Each row has a class, written as a number after it.
[ -45  -85  122 -250  -84 -165 -153   38 -452   48  -62 -125  -12 -172
   57 -372 -196   15 -400  177  -71  -28  149   35  171  114  264  451
  246  -74  -91  -61  453]	9
[ -57 -167  -38 -199  -67   13 -185   72 -274 -123  -55  -85   64  -30
   23  -45  -44  -76  -20  -47   18  -57   -8  -30  -16  103  112  346
  153   70  -23  -16  201]	1
[-239  -76 -177 -294 -720 -161  -54 -177 -376 -241 -195   20   17  -22
  240 -179 -241    1 -495  168 -235  -97  263   62   91  145 -219  327
  263 -396   92 -432   53]	3
[  45  -51   38 -260  398  -99 -261   49 -279   28   68 -316  -51 -121
   98 -477  164 -333 -447   25 -297 -346  141  -19  -91  -28  201  134
  235   27 -172   83  143]	2
[-180  -40 -178 -233 -327    0   88  -84 -309  -77  -10  -74 -147  139
 -157  138   69   79 -293  162  134   27 -240 -122  111  183  278  294
 -127 -211 -187  -39  290]	11
[ 113  402 -201  170  -56  225  418  190  171 -234 -154  280   53  -22
   -7  245  418  -14 -327  269    8  158   24 -214 -102  -77 -331 -223
 -270 -104  176   73  -28]	10
[ 111   64  -48 -102    1 -152   78  -54 -305   80 -188  216   59  -60
 -159 -213  141  186 -268   77 -228   42  238  189  -15  -67  411  182
  138 -113  216  -44  215]	11
[ 168  112  202  145  -70  138  -20  -24 -212 -235 -350  423   57 -346
  -29  239  133 -136  197 -202   68 -222  -86   35  -44 -229  486  249
  116    9  352   47  123]	2
[-167   -8 -361 -517 -328 -225  -90 -758 -268 -384 -297  261 -488  -24
   -7  -31  159  145 -231  415  116 -208   74 -378  237  -87 -559  241
  -33  145 -319 -386  239]	5
[ -64 -354   56 -437  165   22  -76   79  -28  328   22 -107  -44   54
 -428  -29 -109  209    2   37   29   73 -111   36   -9  -72  297  136
  132  -19 -230  -14  185]	0
[  10 -222   53 -241  -52 -242   -9  -12 -462 -172 -223   37    8  -60
  -63 -215  196    1 -315   67  -55  -41  108   37  138  219  187  350
  180 -239  -89  -95  282]	8
[-178 -476 -350 -118 -186   40 -407 -324 -125  178 -102 -152   38   14
   36 -517  -57  -59 -506  247 -127 -315  399  278  105 -108   76  221
  575  232  198   97  405]	4
[-413   90  239  105 -103 -589  182 -342 -427 -437 -660  339 -415 -101
  434  -20  469 -595   11 -399  354 -302 -417  520 -365  369  727  168
   22  -38  169  -93 -617]	9
[   7  -21   46   39 -111 -270 -222  -69 -365  -68 -121   -4   20  -71
  -92 -225  126 -232 -491  -10  -84 -175  264   35   64    5   31  150
  335  -80  102  100  390]	4
[ 180  -59  149 -158  -84 -213   62  184 -575  175   34  271  243  -70
 -139 -101 -180  -13 -102 -328  -57 -189 -228 -116 -120 -310  708  328
 -126  122  -98  -47  235]	5
[ 229 -170 -204   67 -721  113 -262  172  -58  184  154  151   15  -52
  105 -105 -163   26 -286  444 -120  258  364   55  -97 -371  -64  -36
  334  291  525 -284  335]	7
[  35  -21  173  117   64   -4 -105   42 -306  225  244  -99   87 -109
   76 -353  129 -218 -324  -89 -157 -242   46  -55  -85 -191  313  137
  124  227  103   76  221]	11
[ 123 -188   33 -272   -5  293 -190  367   87  422  267 -439  306 -140
 -168 -240  132  430  153 -409 -192 -129 -107 -245  118  -24  346  189
 -153  260 -351  272  249]	4
[-176  -44 -228  -91 -398   41 -242 -222 -100 -172 -104 -215  -97  -45
  193  -82   42 -215 -192   91   71 -181   19    0  -32  127  -47  184
  220   65   52   34    1]	4
[ -38  -68   36 -115 -193  -55 -165    6 -388 -111    1 -174   -8  -69
   76 -341  229 -327 -273 -106 -171 -222  124  -39  -54   63  182  254
  391  -51   48  -78  153]	8
[-100 -100 -108  -64  -69   23  -97  -41 -215  -34  167   35   18  -80
   67 -182  155 -322 -195  -72 -108 -250  -36    4  -97 -127   49  126
  298  124   -4  -38   53]	7
[ 245  -88 -326 -364 -388 -108  102 -171 -271 -383 -497  271 -190 -196
   21  115  333  -79 -221   94  180 -183  -33  -11  213    2  448  425
  209   33  244   29  681]	11
[-248 -123  -43   27 -264  -97 -277  -69  -83 -216  111  -89  -32  -15
  263   15   21 -190 -101 -146    5 -133  -34   53  -39  235 -174  104
   90  -29   52 -128 -212]	2
[ 157 -222 -126   68  132  -94 -372   19  -42  -95  191  -89   28   33
  128   88   46 -109  -48   38 -177 -122  217   -9 -131 -140 -159 -254
    7  -30  -35    5 -106]	3
[ 184   40  250  -69  109 -310  -81  -34 -170  120  239  -92 -334   63
   19   77  -37 -221 -324 -111 -163 -132  -60 -155    6   41  -27 -127
 -212  -85  -74  -56 -162]	8
[  68  145  181  101  270  -34   -4  -36 -172  118   51  -76   45 -105
   21 -184  311 -339 -268 -168 -171 -257    1  -24 -188 -242  173 -100
   98  185   67  172    6]	5
[-547   -2 -185 -328  -97  -49  -83 -216 -214 -205  -70  -31  -34 -218
  189 -164  -91 -399 -557  -59   -9 -406   85  143  -12   96 -194  144
  467 -412 -203    3   29]	5
[-114  264  173   97   16   -3  102 -154 -171  186  180  268 -152 -301
  302 -258  198 -324 -395 -110  -51 -242  -51   24 -192 -276  176  -61
  168  191  231  -20 -130]	8
[ 182  407  385  299 -710  131  488  307   89  282  466  316 -318 -325
  513 -172   93 -247 -381  125  -45   59    4 -144  -57  -77  -42 -280
  -49 -302  452 -376 -225]	0
[ -47  103   48  216 -807  262    5  583  149 -495 -256  386  -85 -106
  -36  151  622 -537 -312 -233 -292 -244    2 -154   30   70 -465   98
  226   -5  199 -243 -172]	7
[-164 -181  101 -364 -269 -126 -209  194 -209  188   94 -346   22   73
  -10 -544 -329  -84 -306  -17 -141  -74  138  -12  -77   67   31  270
  199  104  -45 -230  149]	5
[  59 -196  273 -159 -223  -79  168  221 -260  202 -447   27  182 -222
  158 -637   38 -348 -136 -310  -17 -328  117  142 -210 -317  452  186
  329  390  245  -46  122]	6
[-253 -153  -65  106 -245 -128 -215  -41 -266 -193   40   65  138  -62
  -20 -211  114 -278 -204  -50   29 -230  197  260 -209  107  216  -19
  223 -413  189   28   30]	9
[ -46  -85  105  -48  -18  -19  -13    2 -196 -229 -180   35  -77  -82
  -58   86  206  -33 -227   72   44  -27   62   13   77  127   18  213
  179 -223  153  -90  258]	2
[  19   38  672   97  -62  175 -114  485 -435  -22 -422 -269   97 -385
  243   96   84  -45  246 -307  240  269  108  -56  196  436  275  582
   35  172   86  273   41]	0
[ -66  344  105   83  234  -76   35  -25 -266  -42  126  252 -126 -222
  107  -47  290 -273 -360  -30 -101 -119  -47   10 -262 -162  162   30
  112   61  138   -6 -137]	9
[  93  -15  245  -25 -270   69  -59  -55 -396   20  -66  -11  -83 -356
  236 -463  112 -120 -257   87   10 -134  283   42  123   41  231  317
  284   55  344  -35  454]	6
[   4  306  167 -230 -475  317  -41  537 -513 -188 -132   45  121 -394
  166 -166 -491 -447 -307  172  135   62   89 -212   37 -250  175  478
  382  -57   85  -78  737]	3
[  -6 -129   18 -156 -247   56  -91  140 -246 -107  -58 -252  -79    6
  149    5   -6 -225 -290    2   12  -92  -26 -168   61  -15  -18  201
  107   69  -46 -135  427]	5
[ 124   18 -138   62  -79  -59   63 -276 -259 -204  271  -51 -297  -79
  203 -291  899 -373 -122 -132  -25 -518 -136 -196 -133   59  431  122
  159   81  127   28    8]	11
[ 271   53  -30  175  375  -32  116   93    3  -13   34   14  207   60
 -126 -207  409  -26  -41   68 -315   47  140   81 -131 -133   46 -196
   25   18   85   42    9]	9
[-428  154 -363 -101 -232  123  -13 -225   18 -121   70  444 -315 -125
  105   95   39   -2 -528  112  128 -185   46  -70  108  -46 -277   99
  172  -52   46  -67  192]	10
[ -85  133 -165 -333  131 -217  -52 -412 -419   58  224 -174 -198 -106
  264 -341   59  124 -377  281  -16   46 -133   22  136  279  239  239
  -77   -1 -317   45  203]	6
[-209 -115  115  -14  357   66 -246  398  352    3    5 -566    6  324
 -298 -122  173  116 -379  -44 -168 -105  138 -280   76  407 -250   48
 -126 -170 -235  157  161]	0
[-151  142    8  128  248  -57   98  -38 -112   -4   98  223   27    9
  -57    5  130  -62 -353   68  -59   22    0   45  -43  -76 -137  -61
   54  -56  -15    5   14]	5
[ -43  -67  -86   58 -121  -30 -152   55 -164  113  288   38   18   58
  172 -218  -49  -56 -248   65 -232  -63  190   -8 -167  -68  -77   28
  148   36  118 -190 -132]	1
[  58 -146  185 -143 -118 -109  -50  218 -224  184  225 -113   -4 -110
  150 -215 -123   95 -283   10  -79   12  -72   -3  -13   84  258  121
  -79  -88  -94 -158  182]	6
[-186 -142 -175 -222 -455    8 -294 -240 -397  -96    8 -362 -265  112
   44 -593  503 -207 -212  -63 -205 -309  200  161   37  340  462  258
  289 -120   97   -1  179]	3
[ 229  -24 -280 -456 -549  -54  222 -640 -562 -196 -414  295  -63 -268
    3  263  296   95 -296  166  -24 -229 -244  -73  278 -114  390  429
  -88  -56   -3    7  360]	5
[-292 -316 -112 -233 -258 -106 -112  -40 -373 -101 -118 -155   33  -23
  161 -362   72 -126 -276  -81    1 -251  110  193  -16  219  305  282
  285 -253  -74 -103  195]	5
[-222 -482  -45  -22 -415 -146 -351   13 -371  140  233 -257  323 -102
   97 -719  113 -135 -427    7 -178 -326  157  123   35  190  142  393
  534    0 -136   31   45]	4
[ 185 -246  132  161   83   26 -161  100  -31   -4   69   17   73  -35
  -76  177  -31 -105  -80   28  -49 -158   40  -93  -25 -243  -17  -34
  122   10   62  -25  172]	5
[-246 -120 -104 -302 -512  -26 -189  -13 -349  -88   -2 -154   39    6
   31 -393 -108  172 -278  108  -93  -71  -64  -49  108  261  350  659
  292  -87  -45 -288  307]	2
[  22   75   52 -152 -193  -64  -15 -316 -247 -187  -88  -39  -80 -194
   95   -8  644  -89 -181  -49 -136 -171 -187 -273   32  -70  -64   44
  -58   52 -218 -169  301]	0
[  58   97 -101 -481 -590 -147    9  162 -128  268  102 -425  127  158
   84 -485 -762 -269 -394  238 -196   30 -151 -226  -81 -236   22  -46
 -104   30 -356 -258  227]	8
[ -14  -15  314   10  784 -118 -266 -401 -307   34  117  -86 -359 -127
   62 -297  478 -232  -42 -374 -213 -492   55  195 -188   19  490   83
  -66  228  241   72   53]	11
[-473 -254 -122 -298  -81 -232 -367  -44  -84  252   -2 -224  361   33
  -88  -71 -882 -553 -292 -316   20 -432 -208  284 -199 -201  198  -72
  276 -147 -400  344  -75]	1
[ -52 -111  -39  -98  168 -180 -129 -201 -260  -71 -165  -30   68  -67
  -38 -258  503 -304 -207 -193 -163 -341  167   35 -227 -182   -6   13
  323  235   24   77 -118]	5
[  68  -63  285  168  169   -8 -117 -131   40  306  155 -435  100   37
  264   52 -279   94   50   88 -116  145  -29  -20 -128  -97  -23 -279
 -299   14  -41 -105  -40]	0
[-330 -293 -170 -270 -570   55 -160  -32 -314 -220  -25   -7  -46  -35
   33 -365   51  209 -223  111  -11 -167   44  -15  146  349  277  748
  396 -161   72 -353  386]	7
[  82   29 -223  -62   77   26   80 -171  142  -53 -140  200  215  -91
   12   25  126  153  -63 -116 -134 -285   83 -152  -46 -287 -137  -40
  -68  152   49   59  -64]	5
[-128   52   29  -60 -207  -72   39 -217 -309 -167  -75   12 -147  -80
  -22  -86  209 -233 -254   11    3 -169 -119   -5   83  143  135  274
  266 -149   -3  -40  223]	10
[  16 -319  -79 -286 -322  -26  127 -494 -461   51   12 -253 -147  -89
  257 -262  376 -412 -160   69   -1 -293 -268    8   71   54   92  254
  153  315 -139   15 -123]	10
[-188  266 -207   18  216  137  -19 -358  -91 -146   34   13  -93  -61
  -37   71  255 -271  -78  -54  107 -180   -3    3 -125  -77   47   80
  368   90  197  251  -17]	5
[  39 -116  157  -57  256 -183 -158  -80 -228   53  -50  155 -145 -203
   65   90  150 -332 -385 -161  -39 -326  -21  205 -176 -285  373 -130
  105    0  156  139  152]	3
[-108  286 -224  128  167   58  101   11  -14  -64  102  237 -114  -39
  127 -116  396 -224 -453  -20  -65 -243   43  -41  -76 -108   67 -206
  -33  -66  -31  176   77]	5
[  81 -246  -44  -80 -204 -132 -343  159 -453   77  298 -124  -76   59
  -96 -450  168 -166 -585   77 -259 -238  327  -41    2   71  231  113
  191 -196    4  -29  373]	6
[ -21 -127  167   62   27   29 -148   10 -251   20   -2 -162   24   17
 -190  -89   29   13  174 -135    9   52  110   36  114  172  148  299
  307   16   58   70  181]	10
[ 127  161  137  256   88  -14   73  -91 -240   42   57  215   57 -205
    7  157  220 -306 -299 -144 -129 -205    4    4  -90 -344   39 -191
  115 -111  114  101  105]	4
[-291   85  112 -418  188 -130  -97 -163 -321  133 -330  -55 -111 -198
  286 -302 -603 -190 -315   67    1  -94   19  257   14    0  136  243
  -15  142 -214   13  -14]	5
[-247   88  -68  232  169   47 -191 -142   37  -11  275   -3 -166   31
  132 -176  138  -33 -222  147   56 -125   82 -118  -17   40 -156   10
   -6  182    7   48    2]	11
[ -21   91 -322  -41 -332  -20  -27 -140 -158 -204  120  241    4  -38
  114  -39  -40   68 -257  267  -27   -6  160 -234   79 -100 -237   25
  100 -222  -67 -211  205]	8
[-182 -118 -279 -425 -254 -175 -285 -742 -250 -259 -361 -100  -72 -249
  164 -372  179 -286  -87 -225  -55 -679  348   33   94   28  -89  391
  575  174  185  203 -150]	3
[-149  242  324  145  137  134   34  135 -136  194   34  223   97 -224
  -25  301 -451  104   15  -32  174  187 -204   17  -64 -183  182  -54
 -322  -99 -105   89   91]	10
[  58 -191  376  156  166 -406 -419  626 -520  404  859  -50 -116  197
    0 -651 -145  -59 -635 -137 -584 -129  337 -130 -400 -160  330  179
  303  -39   92 -646   85]	11
